Here is a tiny trained network, its code and every weight. The questions are about switching its units off for an input and a class, where a switched-off unit gives its printed mean instead of its output.

import numpy as np


def w(rows, s, z=0):
    codes = np.array(rows[::2]) - 128.0
    scale = np.full(codes.shape[1], s)
    scale[-1] = z or s
    return codes * scale


def f(y):
    return y / 2 * (1 + np.tanh(0.7978845608 * (y + 0.044715 * y**3)))


def log_softmax(a):
    a = a - a.max(-1, keepdims=True)
    return a - np.log(np.exp(a).sum(-1, keepdims=True))


def net(x, mask):
    res = np.array(x, float).reshape(1, 8) / 4 @ E
    y = f(res @ A[0][:, :-1].T + A[0][:, -1])
    res = res + np.where(mask, y, B[0][:, -1]) @ B[0][:, :-1]
    return log_softmax(res[-1] @ U[:, :-1].T + U[:, -1])


A, B = {}, {}
E = w([
[125,129,131,130,129,127,127],'x0',
[128,132,131,131,131,130,123],'x1',
[99,95,199,128,17,168,133],'x2',
[130,129,125,127,126,131,131],'x3',
[149,158,101,193,97,223,130],'x4',
[127,129,140,133,138,125,120],'x5',
[104,194,108,33,126,152,129],'x6',
[250,140,171,66,119,137,119],'x7',
],0.011)
A[0] = w([
[66,138,106,130,122,128,197,107],'n0',
[118,95,131,98,94,44,141,38],'n1',
[130,136,135,130,77,30,136,100],'n2',
[103,161,106,186,117,172,123,131],'n3',
[106,138,189,111,92,164,121,69],'n4',
[191,124,131,130,112,125,132,119],'n5',
[70,123,155,141,146,101,165,125],'n6',
[222,122,134,93,107,109,81,73],'n7',
[90,115,173,115,76,113,126,2],'n8',
[154,46,185,199,165,118,170,112],'n9',
[175,163,174,42,138,185,78,111],'n10',
[96,105,185,112,115,159,143,32],'n11',
[138,141,83,143,198,141,98,59],'n12',
[163,37,116,164,131,103,129,106],'n13',
[85,162,154,51,129,110,104,112],'n14',
[120,116,175,137,66,128,67,69],'n15',
[119,95,141,91,169,44,160,99],'n16',
[111,66,146,94,101,158,157,2],'n17',
[144,151,116,8,198,101,142,123],'n18',
],0.011,0.0027)
B[0] = w([
[67,25,197,125,182,96,8,187],'n0',
[182,251,197,185,159,200,137,174],'n1',
[159,153,185,129,177,135,150,165],'n2',
[55,135,186,166,109,178,133,206],'n3',
[183,156,48,138,87,88,100,195],'n4',
[86,90,234,127,130,136,87,182],'n5',
[76,81,164,151,147,109,127,179],'n6',
[62,83,220,165,90,37,62,227],'n7',
[236,106,40,206,81,151,83,180],'n8',
[137,167,100,7,150,161,80,240],'n9',
[114,77,181,107,178,109,101,240],'n10',
[243,132,36,167,134,95,113,171],'n11',
[227,55,111,208,110,75,181,194],'n12',
[79,158,62,3,202,194,106,205],'n13',
[149,114,167,111,252,191,146,196],'n14',
[147,115,60,141,151,103,181,203],'n15',
[136,209,170,192,117,126,197,212],'n16',
[203,102,86,136,131,77,96,165],'n17',
[113,132,44,165,50,161,99,254],'n18',
],0.0061,0.0083)
U = w([
[71,162,114,135,154,117,106,255],'0',
[9,87,168,152,161,46,32,46],'1',
[164,145,3,199,148,36,122,25],'2',
[70,184,65,6,226,232,85,108],'3',
[48,187,110,119,148,109,98,174],'4',
[109,218,189,193,164,232,206,97],'5',
[59,130,137,108,151,131,170,162],'6',
],0.0069,0.0067)

Each question gives the input, the list of numbers given to net, and the class t.
The units are the neurons (one row each of A and B). Each row of codes is followed by its name. A weight is (code - 128) times the scale printed after its matrix; where a second scale follows, it is the last column's (A, B and U).
mask holds one flag per neuron, in row order. A switched-off neuron (its flag False) gives its mean, the last column of its row in B, instead of its output. The means were averaged over made-up inputs and are rounded, as every weight is.
A unit's drop is (log p(t) with every unit on - log p(t) with that unit switched off) / (log p(t) with every unit on - log p(t) with every unit switched off).
The circuit of an input: a set's keep is (log p(t) with only the set's units on - log p(t) with every unit switched off) / (log p(t) with every unit on - log p(t) with every unit switched off). Starting from the 12 units with the biggest drops (on a tie, the unit counted first), units are removed one at a time, each time the one whose removal leaves the highest keep (on an exact tie, the one counted first), for as long as the keep stays at least 0.8.
circuit, biggest first: the units of the circuit, biggest drop first
unit that matters most: the unit with the biggest drop
k most important neurons: the k neurons with the biggest drops, biggest first
drop when u is switched off: that unit's drop, to one decimal
input [2,4,-6,-4,-7,3,-5,-6], class 5: circuit, biggest first => n16; n1
input [-8,5,-3,-1,0,-8,4,8], class 1: circuit, biggest first => n7; n10
input [3,-8,-4,3,-6,3,-8,6], class 3: 2 most important neurons => n13; n9
input [-5,7,6,0,-1,-1,1,7], class 1: 2 most important neurons => n7; n10
input [-7,0,3,-4,-7,-4,3,6], class 5: unit that matters most => n1
input [-3,1,-4,-5,7,-3,-4,8], class 1: circuit, biggest first => n7; n5
input [2,-1,5,4,-3,4,-8,-6], class 3: circuit, biggest first => n9; n13
input [-1,-5,8,3,8,6,-2,0], class 2: circuit, biggest first => n4; n11; n15
input [7,6,-7,-1,-4,-5,5,3], class 2: circuit, biggest first => n18; n12
input [2,4,-2,-5,-8,-3,7,-2], class 5: circuit, biggest first => n16; n1; n14
input [7,7,-5,-1,8,-3,-1,-5], class 5: 2 most important neurons => n3; n7
input [-5,-3,3,-8,-8,-6,-4,-8], class 0: 3 most important neurons => n1; n7; n16
input [4,-6,5,0,-8,0,-4,2], class 5: circuit, biggest first => n1; n16
input [3,3,-7,4,7,3,-2,-7], class 1: circuit, biggest first => n0
input [6,1,1,-3,2,1,-5,2], class 3: 2 most important neurons => n9; n13
input [-1,-3,-8,-5,-2,-1,1,6], class 2: 4 most important neurons => n18; n12; n0; n3
input [-6,-3,7,1,5,4,3,2], class 2: 2 most important neurons => n4; n11
input [-7,-6,6,-2,-8,2,5,8], class 1: drop when n5 is switched off => 0.3
input [-2,3,-2,-3,-4,4,-7,-4], class 3: drop when n8 is switched off => 0.0
input [-7,-4,-4,-1,3,-2,2,-5], class 1: most important neuron => n0
input [-8,5,-8,-3,-5,-5,4,1], class 2: drop when n18 is switched off => 0.3
input [-4,-4,0,-1,-6,-8,-8,3], class 3: 2 most important neurons => n13; n9
